Below are the code and all the weights of a small trained network. Each question names an input and a class and asks about switching units off, where a switched-off unit gives its printed mean instead of its output.

import numpy as np


def w(rows, s, z=0):
    codes = np.array(rows[::2]) - 128.0
    scale = np.full(codes.shape[1], s)
    scale[-1] = z or s
    return codes * scale


def norm(h):
    return h / np.sqrt((h * h).mean(-1, keepdims=True) + 1e-5)


def f(y):
    return y / 2 * (1 + np.tanh(0.7978845608 * (y + 0.044715 * y**3)))


def log_softmax(a):
    a = a - a.max(-1, keepdims=True)
    return a - np.log(np.exp(a).sum(-1, keepdims=True))


def net(x, mask):
    res = np.array(x, float).reshape(1, 7) / 4 @ E
    u = 0
    for l in range(2):
        y = f(norm(res) @ A[l][:, :-1].T + A[l][:, -1])
        res = res + np.where(mask[u : u + 10], y, B[l][:, -1]) @ B[l][:, :-1]
        u += 10
    return log_softmax(norm(res)[-1] @ U[:, :-1].T + U[:, -1])


A, B = {}, {}
E = w([
[176,134,153,117,140,83,213,125,20,128,154],'x0',
[181,103,69,64,158,68,126,206,132,103,135],'x1',
[92,109,122,205,115,93,153,132,148,77,138],'x2',
[160,76,101,128,42,206,173,204,173,146,155],'x3',
[227,121,99,103,142,123,138,96,138,72,139],'x4',
[165,141,254,88,104,136,63,102,187,172,131],'x5',
[143,165,127,198,163,97,104,94,155,217,118],'x6',
],0.0037)
A[0] = w([
[123,120,21,135,151,101,115,201,165,164,128,115],'L0N1',
[99,105,90,117,122,136,105,129,200,27,124,4],'L0N2',
[128,98,95,77,69,218,153,196,152,101,128,14],'L0N3',
[164,111,114,113,148,144,157,135,126,124,97,23],'L0N4',
[141,143,116,30,172,114,72,116,111,93,107,83],'L0N5',
[129,123,64,177,134,173,119,62,164,87,122,85],'L0N6',
[162,134,105,73,140,166,99,115,176,185,121,47],'L0N7',
[77,119,76,100,144,138,179,134,36,104,129,159],'L0N8',
[142,142,97,92,134,146,80,155,140,139,128,12],'L0N9',
[7,127,157,161,111,159,75,144,189,161,119,235],'L0N10',
],0.012,0.0012)
B[0] = w([
[121,100,77,88,136,102,192,154,60,86,99,196],'L0N1',
[121,88,121,135,128,73,130,216,43,140,115,186],'L0N2',
[127,62,173,105,145,97,204,64,146,120,166,219],'L0N3',
[81,159,169,140,116,158,119,139,131,141,131,143],'L0N4',
[97,118,159,79,118,124,112,72,147,138,187,178],'L0N5',
[145,221,122,124,121,147,109,100,156,133,121,185],'L0N6',
[130,130,92,141,117,145,94,138,199,165,146,171],'L0N7',
[157,183,116,138,98,117,57,171,107,145,121,210],'L0N8',
[123,117,127,156,78,135,156,59,126,135,143,146],'L0N9',
[123,171,150,131,114,180,7,88,182,170,162,245],'L0N10',
],0.011)
A[1] = w([
[101,70,12,106,174,148,85,119,131,140,98,50],'L1N1',
[127,125,119,159,153,127,148,247,3,112,30,37],'L1N2',
[82,58,121,124,136,55,198,45,124,161,132,58],'L1N3',
[89,19,197,59,172,179,225,48,157,108,146,1],'L1N4',
[139,151,128,23,169,130,112,138,93,91,148,113],'L1N5',
[140,139,103,210,188,208,216,95,220,86,45,72],'L1N6',
[58,3,108,71,97,151,171,96,151,122,169,26],'L1N7',
[115,53,174,168,27,187,207,137,155,74,202,44],'L1N8',
[147,41,172,241,114,215,46,156,220,205,140,40],'L1N9',
[160,49,223,170,185,93,188,130,156,178,122,85],'L1N10',
],0.0076,0.00087)
B[1] = w([
[135,191,254,109,93,106,214,65,72,118,145,138],'L1N1',
[186,130,69,183,67,94,178,175,84,43,94,198],'L1N2',
[153,91,141,87,74,133,165,170,177,184,146,193],'L1N3',
[77,49,139,82,128,94,212,123,94,166,140,213],'L1N4',
[104,96,104,241,74,154,146,132,207,172,89,169],'L1N5',
[143,153,119,78,237,254,169,131,155,115,84,127],'L1N6',
[129,78,199,132,155,107,218,111,159,164,109,202],'L1N7',
[151,123,85,125,87,57,177,65,187,165,112,174],'L1N8',
[131,216,125,150,102,101,73,123,101,133,137,255],'L1N9',
[90,109,96,30,64,112,133,112,147,160,172,163],'L1N10',
],0.0085,0.0079)
U = w([
[112,35,156,75,109,92,217,99,166,174,158,179],'0',
[165,134,65,169,102,87,155,220,39,61,82,155],'1',
[135,146,116,120,242,220,167,130,155,82,76,43],'2',
[122,208,145,152,114,157,2,93,165,170,154,185],'3',
[73,46,173,140,220,166,84,164,122,83,116,2],'4',
],0.0084,0.0033)

Each question gives the input, the list of numbers given to net, and the class t.
The units are the neurons (one row each of A and B). Each row of codes is followed by its name. A weight is (code - 128) times the scale printed after its matrix; where a second scale follows, it is the last column's (A, B and U).
mask holds one flag per neuron, layer by layer. A switched-off neuron (its flag False) gives its mean, the last column of its row in B, instead of its output. The means were averaged over made-up inputs and are rounded, as every weight is.
A unit's drop is (log p(t) with every unit on - log p(t) with that unit switched off) / (log p(t) with every unit on - log p(t) with every unit switched off).
The circuit of an input: a set's keep is (log p(t) with only the set's units on - log p(t) with every unit switched off) / (log p(t) with every unit on - log p(t) with every unit switched off). Starting from the 12 units with the biggest drops (on a tie, the unit counted first), units are removed one at a time, each time the one whose removal leaves the highest keep (on an exact tie, the one counted first), for as long as the keep stays at least 0.8.
circuit, biggest first: the units of the circuit, biggest drop first
unit that matters most: the unit with the biggest drop
top k neurons: the k neurons with the biggest drops, biggest first
top k neurons in layer l: the k neurons of layer l with the biggest drops, biggest first
drop when u is switched off: that unit's drop, to one decimal
input [0,1,-6,-4,4,8,-5], class 0: circuit, biggest first -> L0N10
input [-8,7,-3,-5,-7,-1,-3], class 0: top 3 neurons in layer 0 -> L0N1; L0N8; L0N5
input [-5,7,7,6,3,-5,-3], class 1: top 2 neurons -> L0N2; L0N1
input [6,-8,7,-7,3,1,-2], class 1: circuit, biggest first -> L0N3; L0N10
input [2,-8,8,3,4,-4,-1], class 3: top 4 neurons -> L0N6; L0N1; L1N2; L1N4
input [-7,8,3,-7,-1,-2,4], class 0: circuit, biggest first -> L0N5; L0N1
input [6,1,-6,-5,8,0,-6], class 3: top 3 neurons -> L0N3; L0N8; L0N5
input [-4,6,0,2,3,3,6], class 0: top 2 neurons in layer 0 -> L0N1; L0N10
input [-7,-3,-6,6,-1,-8,5], class 0: top 3 neurons -> L0N1; L0N3; L0N8
input [3,-7,4,-3,-7,-7,-8], class 3: top 2 neurons in layer 0 -> L0N1; L0N2
input [8,1,-4,6,2,6,4], class 3: top 2 neurons -> L0N3; L0N1
input [5,-8,3,3,6,-3,7], class 2: top 2 neurons in layer 1 -> L1N6; L1N9
input [-4,-5,2,2,4,-5,-7], class 1: top 2 neurons in layer 0 -> L0N2; L0N8
input [4,1,5,-6,4,1,-5], class 3: top 4 neurons in layer 0 -> L0N5; L0N3; L0N1; L0N8
input [-3,7,2,-7,3,3,-2], class 0: unit that matters most -> L0N5
input [-4,7,0,-8,2,7,-8], class 0: top 2 neurons in layer 0 -> L0N5; L0N10
input [-7,7,6,3,-7,-6,-6], class 1: top 2 neurons -> L0N2; L0N1
input [3,-8,-5,7,8,-3,4], class 2: top 2 neurons -> L1N6; L0N6
input [8,-6,6,-7,2,0,-3], class 1: top 2 neurons -> L0N10; L0N5
input [-3,-6,2,-8,8,-7,5], class 2: top 2 neurons -> L0N10; L1N6
input [6,3,-5,7,-7,-8,2], class 1: unit that matters most -> L0N8
input [-6,-5,-3,-2,8,-8,6], class 2: top 3 neurons in layer 0 -> L0N6; L0N10; L0N8
input [6,0,8,0,4,-8,7], class 1: drop when L0N10 is switched off -> 0.3
input [2,2,4,-1,-3,-4,7], class 1: drop when L1N9 is switched off -> 0.0
input [-3,-7,-7,-2,6,3,-7], class 0: drop when L0N10 is switched off -> 0.3
